Here is a tiny trained network, its code and every weight. The questions are about switching its units off for an input and a class, where a switched-off unit gives its printed mean instead of its output.

import numpy as np


def w(rows, s, z=0):
    codes = np.array(rows[::2]) - 128.0
    scale = np.full(codes.shape[1], s)
    scale[-1] = z or s
    return codes * scale


def f(y):
    return np.maximum(y, 0)


def log_softmax(a):
    a = a - a.max(-1, keepdims=True)
    return a - np.log(np.exp(a).sum(-1, keepdims=True))


def net(x, mask):
    res = np.array(x, float).reshape(1, 3) / 4 @ E
    y = f(res @ A[0][:, :-1].T + A[0][:, -1])
    res = res + np.where(mask, y, B[0][:, -1]) @ B[0][:, :-1]
    return log_softmax(res[-1] @ U[:, :-1].T + U[:, -1])


A, B = {}, {}
E = w([
[76,132,136,222,187,128,78,128,163,148,135,106],'x0',
[140,122,128,169,142,126,95,70,9,124,112,116],'x1',
[159,131,164,200,147,131,196,209,102,136,136,158],'x2',
],0.011)
A[0] = w([
[154,132,134,12,108,130,189,138,78,123,136,125,88],'neuron 0',
[113,121,132,117,131,122,137,132,137,129,135,135,179],'neuron 1',
[118,126,134,120,111,142,136,143,173,130,130,127,146],'neuron 2',
[96,131,128,233,150,126,53,112,194,133,134,115,86],'neuron 3',
[114,122,143,168,129,138,98,118,152,130,138,120,85],'neuron 4',
[139,131,131,95,121,131,145,128,110,120,139,132,100],'neuron 5',
[123,125,127,143,133,121,109,101,64,124,133,122,155],'neuron 6',
[111,126,110,64,131,129,63,62,163,124,123,109,48],'neuron 7',
[133,124,124,125,134,139,130,126,158,114,132,135,120],'neuron 8',
[127,135,124,89,134,118,153,175,251,126,133,123,149],'neuron 9',
[132,131,133,141,125,130,105,103,57,139,130,119,155],'neuron 10',
[127,124,129,116,128,117,108,111,140,131,123,125,54],'neuron 11',
[117,131,130,79,115,129,75,82,144,137,129,135,46],'neuron 12',
[131,118,120,93,114,133,145,140,105,132,126,136,109],'neuron 13',
[145,127,128,185,133,128,207,197,92,130,125,127,17],'neuron 14',
[135,135,121,147,141,127,109,105,46,116,128,128,159],'neuron 15',
[139,127,130,90,118,127,167,120,111,137,124,126,96],'neuron 16',
[137,129,131,161,121,128,184,169,115,131,127,137,2],'neuron 17',
[136,124,126,94,120,122,152,116,92,133,127,132,112],'neuron 18',
],0.02,0.0033)
B[0] = w([
[135,147,23,146,178,102,104,151,150,102,55,128,243],'neuron 0',
[131,121,133,125,129,135,129,113,130,143,123,129,148],'neuron 1',
[123,120,143,123,98,143,130,85,115,145,114,126,175],'neuron 2',
[145,149,7,128,183,104,102,169,135,89,41,128,251],'neuron 3',
[115,120,90,149,162,108,127,153,151,138,108,148,172],'neuron 4',
[120,118,97,142,155,119,124,152,123,128,105,129,163],'neuron 5',
[125,116,152,122,72,158,148,79,129,157,104,126,210],'neuron 6',
[134,141,214,134,148,124,137,196,123,112,235,126,239],'neuron 7',
[142,125,126,109,98,129,141,114,116,129,122,120,151],'neuron 8',
[115,96,165,126,45,160,151,15,107,178,97,129,253],'neuron 9',
[113,109,143,114,75,138,148,67,120,165,117,131,215],'neuron 10',
[130,134,146,129,142,128,146,142,127,123,149,125,149],'neuron 11',
[136,138,183,121,141,123,132,176,115,112,190,132,201],'neuron 12',
[125,128,101,150,154,129,110,149,132,132,101,122,166],'neuron 13',
[131,145,200,110,147,121,122,184,133,109,230,123,215],'neuron 14',
[125,104,161,118,68,152,144,47,138,156,113,129,227],'neuron 15',
[122,133,89,138,152,126,109,143,133,123,106,133,171],'neuron 16',
[127,135,172,122,146,122,124,163,114,106,186,119,177],'neuron 17',
[119,129,91,138,149,120,119,129,138,123,95,131,175],'neuron 18',
],0.019,0.017)
U = w([
[117,80,144,95,31,199,175,2,103,218,77,140,224],'0',
[149,165,19,139,188,100,85,146,160,102,33,148,137],'1',
[157,178,225,94,148,132,142,196,105,98,253,125,11],'2',
],0.0087,0.0013)

Each question gives the input, the list of numbers given to net, and the class t.
The units are the neurons (one row each of A and B). Each row of codes is followed by its name. A weight is (code - 128) times the scale printed after its matrix; where a second scale follows, it is the last column's (A, B and U).
mask holds one flag per neuron, in row order. A switched-off neuron (its flag False) gives its mean, the last column of its row in B, instead of its output. The means were averaged over made-up inputs and are rounded, as every weight is.
A unit's drop is (log p(t) with every unit on - log p(t) with that unit switched off) / (log p(t) with every unit on - log p(t) with every unit switched off).
The circuit of an input: a set's keep is (log p(t) with only the set's units on - log p(t) with every unit switched off) / (log p(t) with every unit on - log p(t) with every unit switched off). Starting from the 12 units with the biggest drops (on a tie, the unit counted first), units are removed one at a time, each time the one whose removal leaves the highest keep (on an exact tie, the one counted first), for as long as the keep stays at least 0.8.
units of the circuit, in order: the units of the circuit, biggest drop first
k most important neurons: the k neurons with the biggest drops, biggest first
drop when u is switched off: that unit's drop, to one decimal
input [2,4,8], class 2: units of the circuit, in order => neuron 14
input [-7,6,1], class 1: 2 most important neurons => neuron 0; neuron 9
input [-7,-7,-8], class 2: 4 most important neurons => neuron 7; neuron 12; neuron 3; neuron 15
input [-4,1,-6], class 2: 2 most important neurons => neuron 7; neuron 3
input [-3,-6,-7], class 2: 3 most important neurons => neuron 7; neuron 12; neuron 15
input [5,-2,5], class 1: 3 most important neurons => neuron 3; neuron 7; neuron 12
input [2,5,-6], class 2: 2 most important neurons => neuron 7; neuron 9
input [-4,-3,5], class 2: 2 most important neurons => neuron 14; neuron 3
input [-3,2,0], class 1: 2 most important neurons => neuron 9; neuron 0
input [8,7,-6], class 1: 3 most important neurons => neuron 3; neuron 9; neuron 4
input [-4,2,-4], class 1: 2 most important neurons => neuron 0; neuron 14
input [8,4,-1], class 1: drop when neuron 3 is switched off => 4.9
input [8,-4,-2], class 1: drop when neuron 3 is switched off => 7.9
input [7,3,-8], class 2: drop when neuron 10 is switched off => 0.0
input [8,-6,-5], class 1: units of the circuit, in order => neuron 3
input [-6,-2,-4], class 1: drop when neuron 0 is switched off => 1.1
